Below is a small trained network, with its code and all its weights. Each question gives an input and a class and asks what happens when units are switched off, that is, made to give their printed mean instead of their output.

import numpy as np


def w(rows, s, z=0):
    codes = np.array(rows[::2]) - 128.0
    scale = np.full(codes.shape[1], s)
    scale[-1] = z or s
    return codes * scale


def f(y):
    return np.maximum(y, 0)


def log_softmax(a):
    a = a - a.max(-1, keepdims=True)
    return a - np.log(np.exp(a).sum(-1, keepdims=True))


def net(x, mask):
    res = np.array(x, float).reshape(1, 8) / 4 @ E
    y = f(res @ A[0][:, :-1].T + A[0][:, -1])
    res = res + np.where(mask, y, B[0][:, -1]) @ B[0][:, :-1]
    return log_softmax(res[-1] @ U[:, :-1].T + U[:, -1])


A, B = {}, {}
E = w([
[127,96,101,91,145,127,194,6,87,82],'x0',
[128,130,126,127,132,126,126,130,128,127],'x1',
[131,126,132,125,128,127,128,128,127,128],'x2',
[128,129,127,129,127,128,128,127,128,128],'x3',
[126,129,128,128,130,127,128,130,129,128],'x4',
[128,126,126,135,129,127,131,131,129,127],'x5',
[242,148,98,160,174,212,139,129,120,152],'x6',
[137,69,65,75,67,158,94,142,81,172],'x7',
],0.011)
A[0] = w([
[184,123,76,124,177,171,228,23,84,111,107],'n0',
[202,195,134,207,155,190,88,219,138,197,175],'n1',
[131,50,61,66,60,168,84,138,73,206,181],'n2',
[227,111,71,127,193,202,215,42,94,112,78],'n3',
[116,209,194,179,223,93,176,121,203,56,254],'n4',
[8,151,187,127,56,65,35,206,186,154,189],'n5',
[142,21,45,49,17,163,76,139,39,208,192],'n6',
[33,67,123,58,104,56,220,31,84,62,145],'n7',
[254,170,91,152,178,220,124,135,121,166,192],'n8',
],0.0052,0.0049)
B[0] = w([
[126,85,154,127,64,69,158,121,55,111,224],'n0',
[166,166,124,182,171,182,125,147,178,188,227],'n1',
[148,106,54,78,102,131,70,182,133,134,223],'n2',
[183,72,154,140,52,45,133,142,61,128,220],'n3',
[113,159,234,185,158,112,254,68,88,136,255],'n4',
[192,70,164,164,44,35,159,124,47,141,237],'n5',
[132,74,22,54,87,143,48,154,161,101,252],'n6',
[60,138,119,66,183,202,162,61,162,55,251],'n7',
[241,158,119,175,148,135,105,168,155,194,234],'n8',
],0.0077,0.0094)
U = w([
[157,129,212,191,91,38,176,103,61,144,244],'0',
[166,74,95,94,48,48,84,174,69,134,134],'1',
[145,239,164,182,241,191,143,155,215,180,141],'2',
[156,158,64,118,154,220,49,182,230,183,9],'3',
[3,174,169,94,230,159,184,66,132,82,105],'4',
[26,98,66,46,120,218,92,90,180,66,84],'5',
],0.0062,0.0015)

Each question gives the input, the list of numbers given to net, and the class t.
The units are the neurons (one row each of A and B). Each row of codes is followed by its name. A weight is (code - 128) times the scale printed after its matrix; where a second scale follows, it is the last column's (A, B and U).
mask holds one flag per neuron, in row order. A switched-off neuron (its flag False) gives its mean, the last column of its row in B, instead of its output. The means were averaged over made-up inputs and are rounded, as every weight is.
A unit's drop is (log p(t) with every unit on - log p(t) with that unit switched off) / (log p(t) with every unit on - log p(t) with every unit switched off).
The circuit of an input: a set's keep is (log p(t) with only the set's units on - log p(t) with every unit switched off) / (log p(t) with every unit on - log p(t) with every unit switched off). Starting from all 9 units, units are removed one at a time, each time the one whose removal leaves the highest keep (on an exact tie, the one counted first), for as long as the keep stays at least 0.8.
circuit, biggest first: the units of the circuit, biggest drop first
most important unit: the unit with the biggest drop
top k neurons: the k neurons with the biggest drops, biggest first
drop when u is switched off: that unit's drop, to one decimal
input [7,-6,4,0,-5,7,-4,-7], class 4: circuit, biggest first -> n7
input [0,1,-6,-5,-6,-5,1,3], class 3: circuit, biggest first -> n5, n0
input [1,-8,3,3,-5,-7,-6,0], class 4: top 2 neurons -> n7, n3
input [-6,-1,-6,7,0,-3,1,-1], class 2: circuit, biggest first -> n1, n6
input [-8,-6,7,8,6,5,-3,-1], class 0: circuit, biggest first -> n5, n6
input [-8,-3,-7,-7,-5,-5,3,0], class 2: top 3 neurons -> n6, n1, n2
input [1,4,5,-2,-1,-3,-5,-2], class 4: top 2 neurons -> n7, n3
input [2,-4,7,-2,1,4,-1,-5], class 4: top 3 neurons -> n5, n3, n8
input [6,6,3,-6,-6,-7,-2,-8], class 4: top 2 neurons -> n7, n5
input [0,-5,8,5,3,-2,3,3], class 3: circuit, biggest first -> n5, n4
input [1,-3,-4,5,-1,6,-6,3], class 5: circuit, biggest first -> n7, n3
input [-1,2,-4,4,1,4,8,7], class 3: top 2 neurons -> n1, n5
input [0,3,2,-8,-6,0,5,6], class 3: top 4 neurons -> n5, n8, n1, n4
input [2,-7,-6,4,-6,-2,-8,4], class 5: most important unit -> n7
input [4,8,-8,6,7,-6,0,5], class 5: top 2 neurons -> n5, n7
input [6,-2,2,1,-1,-2,-4,-5], class 4: drop when n7 is switched off -> 0.1
input [0,5,2,5,4,1,1,0], class 2: drop when n3 is switched off -> 0.3
input [-4,-7,-8,4,7,3,1,6], class 3: drop when n3 is switched off -> 0.3
